Below are the code and all the weights of a small trained network. Each question names an input and a class and asks about switching units off, where a switched-off unit gives its printed mean instead of its output.

import numpy as np


def w(rows, s, z=0):
    codes = np.array(rows[::2]) - 128.0
    scale = np.full(codes.shape[1], s)
    scale[-1] = z or s
    return codes * scale


def norm(h):
    return h / np.sqrt((h * h).mean(-1, keepdims=True) + 1e-5)


def f(y):
    return np.maximum(y, 0)


def log_softmax(a):
    a = a - a.max(-1, keepdims=True)
    return a - np.log(np.exp(a).sum(-1, keepdims=True))


def net(x, mask):
    res = np.array(x, float).reshape(1, 2) / 4 @ E
    u = 0
    for l in range(4):
        y = f(norm(res) @ A[l][:, :-1].T + A[l][:, -1])
        res = res + np.where(mask[u : u + 5], y, B[l][:, -1]) @ B[l][:, :-1]
        u += 5
    return log_softmax(norm(res)[-1] @ U[:, :-1].T + U[:, -1])


A, B = {}, {}
E = w([
[175,115,126,188,71,187],'x0',
[254,172,70,236,145,134],'x1',
],0.0072)
A[0] = w([
[104,214,63,104,178,167,66],'L0N1',
[63,48,175,41,189,102,126],'L0N2',
[100,107,130,73,158,144,117],'L0N3',
[50,254,142,76,90,127,150],'L0N4',
[63,118,145,19,78,92,4],'L0N5',
],0.0083,0.0045)
B[0] = w([
[129,98,126,124,202,163,144],'L0N1',
[2,65,87,125,79,78,255],'L0N2',
[111,80,113,160,139,22,179],'L0N3',
[111,65,161,135,107,84,197],'L0N4',
[85,130,135,187,66,65,214],'L0N5',
],0.0089,0.0085)
A[1] = w([
[132,115,184,82,110,244,81],'L1N1',
[68,79,78,110,90,81,119],'L1N2',
[73,151,128,139,51,160,251],'L1N3',
[149,121,28,144,65,144,215],'L1N4',
[165,254,105,240,130,134,107],'L1N5',
],0.0093,0.0013)
B[1] = w([
[163,243,185,70,99,210,144],'L1N1',
[138,164,74,73,217,120,248],'L1N2',
[47,188,83,230,22,77,195],'L1N3',
[95,68,148,49,254,122,199],'L1N4',
[167,82,218,72,189,128,255],'L1N5',
],0.0092,0.0087)
A[2] = w([
[89,59,141,253,56,20,6],'L2N1',
[92,39,10,51,133,31,121],'L2N2',
[244,74,193,85,140,83,39],'L2N3',
[111,196,53,114,92,154,81],'L2N4',
[223,165,141,196,117,141,39],'L2N5',
],0.0068,0.0019)
B[2] = w([
[47,137,206,62,49,149,216],'L2N1',
[180,166,38,171,78,101,254],'L2N2',
[131,61,212,82,68,35,215],'L2N3',
[254,66,211,65,129,205,136],'L2N4',
[182,92,60,3,95,136,135],'L2N5',
],0.008,0.0082)
A[3] = w([
[221,136,107,179,173,81,252],'L3N1',
[118,119,101,152,71,165,72],'L3N2',
[254,49,173,106,102,113,135],'L3N3',
[86,30,132,70,204,104,207],'L3N4',
[99,112,127,96,68,113,99],'L3N5',
],0.0082,0.0033)
B[3] = w([
[206,162,196,157,123,192,178],'L3N1',
[130,1,64,117,242,116,136],'L3N2',
[16,41,140,161,190,109,226],'L3N3',
[124,92,123,50,170,179,255],'L3N4',
[54,155,139,106,105,51,174],'L3N5',
],0.0088,0.0098)
U = w([
[247,178,111,179,132,177,76],'0',
[191,142,3,116,183,100,96],'1',
[26,111,66,109,67,54,202],'2',
[134,188,182,101,37,240,107],'3',
[141,29,191,75,211,146,203],'4',
[173,101,90,156,78,169,15],'5',
[143,88,93,220,100,181,2],'6',
],0.015,0.0057)

Each question gives the input, the list of numbers given to net, and the class t.
The units are the neurons (one row each of A and B). Each row of codes is followed by its name. A weight is (code - 128) times the scale printed after its matrix; where a second scale follows, it is the last column's (A, B and U).
mask holds one flag per neuron, layer by layer. A switched-off neuron (its flag False) gives its mean, the last column of its row in B, instead of its output. The means were averaged over made-up inputs and are rounded, as every weight is.
A unit's drop is (log p(t) with every unit on - log p(t) with that unit switched off) / (log p(t) with every unit on - log p(t) with every unit switched off).
top k neurons: the k neurons with the biggest drops, biggest first
top k neurons in layer l: the k neurons of layer l with the biggest drops, biggest first
drop when u is switched off: that unit's drop, to one decimal
input [-6,7], class 4: top neuron in layer 0 => L0N2
input [8,-2], class 3: top 4 neurons => L0N2; L1N1; L0N5; L0N3
input [-6,3], class 0: top 2 neurons in layer 1 => L1N5; L1N3
input [7,-4], class 3: top 2 neurons => L0N2; L0N3
input [4,-1], class 3: top 4 neurons => L0N2; L0N3; L0N5; L1N1
input [-8,4], class 0: top 4 neurons => L1N5; L0N2; L3N1; L1N4
input [7,-1], class 3: top 2 neurons => L0N2; L0N3
input [8,-3], class 3: top 2 neurons in layer 0 => L0N2; L0N5
input [-3,2], class 4: top 2 neurons in layer 1 => L1N3; L1N2
input [6,-2], class 3: top 3 neurons in layer 0 => L0N2; L0N5; L0N3
input [-6,8], class 4: drop when L3N5 is switched off => 0.0
input [-7,6], class 4: drop when L0N2 is switched off => 3.3
input [0,2], class 4: drop when L0N2 is switched off => 4.6
